[[-59 -45   6  28  16  -6]
 [ -8  48   8 -48 -49  -1]
 [ -7  52   2 -46 -41  -6]
 [  7  -1 -31 -18   8 -10]
 [ -2 -44 -33  26 -31  13]
 [-13  54   0 -48 -45  -4]
 [ -8  51   3 -46 -43  -6]]
->
[[-59   6  16]
 [ -8   8 -49]
 [ -7   2 -41]
 [  7 -31   8]
 [ -2 -33 -31]
 [-13   0 -45]
 [ -8   3 -43]]

[[-42  65  30 -15 -23  38   3]
 [-18   0  68  -7 -37   6  -5]
 [-26  68 -11  25  26  14 -27]]
->
[[-42  30 -23   3]
 [-18  68 -37  -5]
 [-26 -11  26 -27]]

[[ 53 -14]
 [ 11  -3]
 [ 54 -14]
 [ 58 -16]
 [ 58 -15]
 [ 58 -16]
 [  4  -1]
 [ 58 -16]
 [ 58 -15]
 [ 11  -3]
 [ 12  -3]
 [ 52 -14]]
->
[[53]
 [11]
 [54]
 [58]
 [58]
 [58]
 [ 4]
 [58]
 [58]
 [11]
 [12]
 [52]]

[[ 20  26   8  18  22 -24  -6  -4 -14 -45  -1]
 [ 27  12  25 -31  20 -21   6   4 -18 -28 -27]
 [-22  -1 -15  48 -21  47 -12 -23   6  21  38]
 [ -9   4  -7   2   1  -6 -37 -12 -13   9  16]]
->
[[ 20   8  22  -6 -14  -1]
 [ 27  25  20   6 -18 -27]
 [-22 -15 -21 -12   6  38]
 [ -9  -7   1 -37 -13  16]]

[[  7   0   8 -19  28  24 -24 -39]
 [ 24 -42   4  16   9  40  -4 -12]
 [ 26 -17  52  24 -34  -9  42   9]]
->
[[  7   8  28 -24]
 [ 24   4   9  -4]
 [ 26  52 -34  42]]

[[ 29 -21  -4   4]
 [  1  -4  -9  55]
 [  2   9   4  46]
 [-16   3 -16   4]
 [ 26  -8   5  11]
 [ 29 -18   0  33]
 [ 10 -19 -15   0]
 [ -2  24  10  42]
 [-14 -11 -29   6]
 [-18  20 -29  -8]
 [ 22  -2 -14  -5]
 [ 27   3  14  35]]
->
[[ 29  -4]
 [  1  -9]
 [  2   4]
 [-16 -16]
 [ 26   5]
 [ 29   0]
 [ 10 -15]
 [ -2  10]
 [-14 -29]
 [-18 -29]
 [ 22 -14]
 [ 27  14]]

[[  7  -1   4  -7]
 [-24   4 -13  23]
 [-21   0  -9  16]
 [ 60  -3  35 -64]
 [-28  -6 -10  24]
 [-26   2 -15  26]
 [ -4  -2  -2   6]]
->
[[  7   4]
 [-24 -13]
 [-21  -9]
 [ 60  35]
 [-28 -10]
 [-26 -15]
 [ -4  -2]]
